Below are the code and all the weights of a small trained network. Each question names an input and a target symbol and asks about switching units off, where a switched-off unit gives its printed mean instead of its output.

import numpy as np


def w(rows, s, z=0):
    codes = np.array(rows[::2]) - 128.0
    scale = np.full(codes.shape[1], s)
    scale[-1] = z or s
    return codes * scale


def f(y):
    return np.maximum(y, 0)


def softmax(a):
    e = np.exp(a - a.max(-1, keepdims=True))
    return e / e.sum(-1, keepdims=True)


def log_softmax(a):
    a = a - a.max(-1, keepdims=True)
    return a - np.log(np.exp(a).sum(-1, keepdims=True))


def net(x, mask):
    ids = ['Θαβδεζηλξσ'.index(c) for c in x.split()]
    T = len(ids)
    res = E[ids] + P[:T]
    r = res
    for j in range(2):
        rows = slice(2 * j, 2 * j + 2)
        q, k, v = (r @ M[0][rows].T for M in (Q, K, V))
        z = softmax(np.where(np.tri(T) > 0, q @ k.T / 2**0.5, -1e9)) @ v
        o = O[0][rows]
        res = res + np.where(mask[j], z, o[:, -1]) @ o[:, :-1]
    y = f(res @ A[0][:, :-1].T + A[0][:, -1])
    res = res + np.where(mask[2:14], y, B[0][:, -1]) @ B[0][:, :-1]
    return log_softmax(res[-1] @ U[:, :-1].T + U[:, -1])


Q, K, V, O, A, B = {}, {}, {}, {}, {}, {}
E = w([
[74,157,104,155,130],'Θ',
[96,253,117,111,63],'α',
[61,188,100,143,134],'β',
[79,141,124,130,166],'δ',
[108,177,96,120,157],'ε',
[99,105,149,137,184],'ζ',
[101,141,142,97,225],'η',
[111,114,176,168,25],'λ',
[134,61,166,155,154],'ξ',
[155,71,181,110,232],'σ',
],0.012)
P = w([
[60,160,144,205,160],'0',
[153,137,43,182,132],'1',
[8,103,98,130,123],'2',
[106,160,200,183,171],'3',
[181,113,73,135,120],'4',
[15,80,141,73,115],'5',
[143,159,246,157,165],'6',
[211,101,113,93,99],'7',
[39,69,179,24,92],'8',
],0.013)
Q[0] = w([
[180,140,96,144,153],'head 0',
[101,108,138,97,168],'head 0',
[250,178,103,196,117],'head 1',
[88,163,244,161,187],'head 1',
],0.017)
K[0] = w([
[166,159,70,209,157],'head 0',
[195,89,111,32,81],'head 0',
[41,191,16,217,122],'head 1',
[169,179,199,55,8],'head 1',
],0.011)
V[0] = w([
[137,80,67,87,171],'head 0',
[91,70,86,75,111],'head 0',
[132,195,91,39,236],'head 1',
[170,11,163,140,197],'head 1',
],0.011)
O[0] = w([
[126,185,111,151,61,51],'head 0',
[61,175,85,75,75,251],'head 0',
[129,171,62,64,253,142],'head 1',
[122,1,128,196,199,3],'head 1',
],0.012,0.0011)
A[0] = w([
[58,196,3,15,106,149],'neuron 0',
[246,99,66,136,201,103],'neuron 1',
[137,214,215,108,73,2],'neuron 2',
[49,89,47,110,111,111],'neuron 3',
[180,111,181,163,233,199],'neuron 4',
[238,160,30,6,108,146],'neuron 5',
[149,35,105,183,52,146],'neuron 6',
[173,66,80,113,205,121],'neuron 7',
[247,129,102,189,156,182],'neuron 8',
[104,38,123,183,219,29],'neuron 9',
[50,54,178,34,109,99],'neuron 10',
[74,73,177,154,223,104],'neuron 11',
],0.0073,0.0095)
B[0] = w([
[205,72,195,116,111,251],'neuron 0',
[84,132,254,130,100,156],'neuron 1',
[123,27,105,114,242,169],'neuron 2',
[190,169,186,112,132,187],'neuron 3',
[139,124,32,139,37,205],'neuron 4',
[70,79,52,180,124,204],'neuron 5',
[132,169,59,58,217,183],'neuron 6',
[143,195,139,82,75,174],'neuron 7',
[206,113,121,182,175,173],'neuron 8',
[187,217,162,62,58,180],'neuron 9',
[145,202,89,228,138,191],'neuron 10',
[66,53,137,75,140,201],'neuron 11',
],0.0083,0.011)
U = w([
[211,183,49,171,146,240],'Θ',
[162,42,80,134,107,121],'α',
[116,71,119,139,81,133],'β',
[164,221,192,134,120,82],'δ',
[162,135,180,110,62,5],'ε',
[94,37,239,207,123,204],'ζ',
[167,110,169,88,233,66],'η',
[83,223,140,178,59,159],'λ',
[2,81,61,150,210,195],'ξ',
[96,182,70,34,108,1],'σ',
],0.0084,0.0031)

Each question gives the input, a string of symbols that net reads in full, and the target symbol t.
The units are the heads (2 rows each of Q, K, V and O) and the neurons (one row each of A and B). Each row of codes is followed by its name. A weight is (code - 128) times the scale printed after its matrix; where a second scale follows, it is the last column's (O, A, B and U).
mask holds one flag per unit, heads first, then neurons. A switched-off unit (its flag False) gives its mean, the last column of its rows in O or B, instead of its output. The means were averaged over made-up inputs and are rounded, as every weight is.
A unit's drop is (log p(t) with every unit on - log p(t) with that unit switched off) / (log p(t) with every unit on - log p(t) with every unit switched off).
The circuit of an input: a set's keep is (log p(t) with only the set's units on - log p(t) with every unit switched off) / (log p(t) with every unit on - log p(t) with every unit switched off). Starting from the 12 units with the biggest drops (on a tie, the unit counted first), units are removed one at a time, each time the one whose removal leaves the highest keep (on an exact tie, the one counted first), for as long as the keep stays at least 0.8.
circuit, biggest first: the units of the circuit, biggest drop first
most important unit: the unit with the biggest drop
top k neurons: the k neurons with the biggest drops, biggest first
which heads matter: for each layer, one digit per head in row order, 1 if its drop is at least 0.15 and else 0, layers parted by /
input δ δ λ β, target ζ: circuit, biggest first -> [head 1; neuron 2]
input ζ η δ σ δ ζ, target σ: top 2 neurons -> [neuron 9; neuron 11]
input σ ζ λ ε σ ξ ξ Θ ζ, target ξ: top 2 neurons -> [neuron 6; neuron 0]
input λ η λ δ δ ε ξ λ β, target ξ: circuit, biggest first -> [head 1; neuron 6; neuron 0]
input ζ ζ δ ζ β ζ λ ε α, target λ: circuit, biggest first -> [neuron 10; head 1]
input ζ δ ε α Θ α ξ, target η: circuit, biggest first -> [head 1; neuron 2; neuron 4]
input ε η ξ λ β ξ ε ξ β, target ξ: circuit, biggest first -> [head 1; neuron 6]
input δ ζ Θ, target ζ: circuit, biggest first -> [neuron 0; neuron 6; neuron 4]
input ζ η ε ε λ λ β λ β, target λ: circuit, biggest first -> [head 1; neuron 10; head 0]
input Θ Θ Θ η η λ, target λ: top 3 neurons -> [neuron 10; neuron 2; neuron 11]
input Θ ξ α, target ξ: circuit, biggest first -> [head 1; neuron 0]
input ε η ζ β λ α ξ ξ ζ, target ξ: top 4 neurons -> [neuron 6; neuron 0; neuron 11; neuron 10]
input Θ Θ ζ β η Θ, target η: top neuron -> [neuron 0]
input Θ σ ζ, target σ: circuit, biggest first -> [head 1; neuron 9; neuron 7; neuron 0]
input α σ σ ζ, target η: top 3 neurons -> [neuron 2; neuron 0; neuron 4]
input λ λ ζ, target λ: circuit, biggest first -> [head 1; neuron 0]
input σ λ ε δ δ δ α, target η: most important unit -> neuron 2
input α α Θ ζ β ε α λ Θ, target λ: circuit, biggest first -> [head 1; neuron 10; head 0]
input δ α ξ β, target η: top 3 neurons -> [neuron 2; neuron 0; neuron 4]
input ξ σ ξ ε β β ζ λ, target Θ: circuit, biggest first -> [neuron 6; neuron 11]
input Θ δ β, target δ: top 2 neurons -> [neuron 0; neuron 3]
input β σ λ δ δ ζ α α, target α: which heads matter -> 01
input ε ξ ε δ, target ξ: which heads matter -> 01
input λ η ξ δ, target ζ: top 3 neurons -> [neuron 2; neuron 4; neuron 9]
input Θ α ξ η ε Θ β ζ α, target ζ: circuit, biggest first -> [head 1; neuron 6]
input ξ ζ ζ η, target σ: top 2 neurons -> [neuron 4; neuron 9]
input Θ ε Θ, target ε: most important unit -> neuron 0
input α ζ δ, target ζ: circuit, biggest first -> [neuron 0; neuron 6; neuron 4]
input λ λ δ Θ, target ζ: circuit, biggest first -> [head 1; neuron 2]
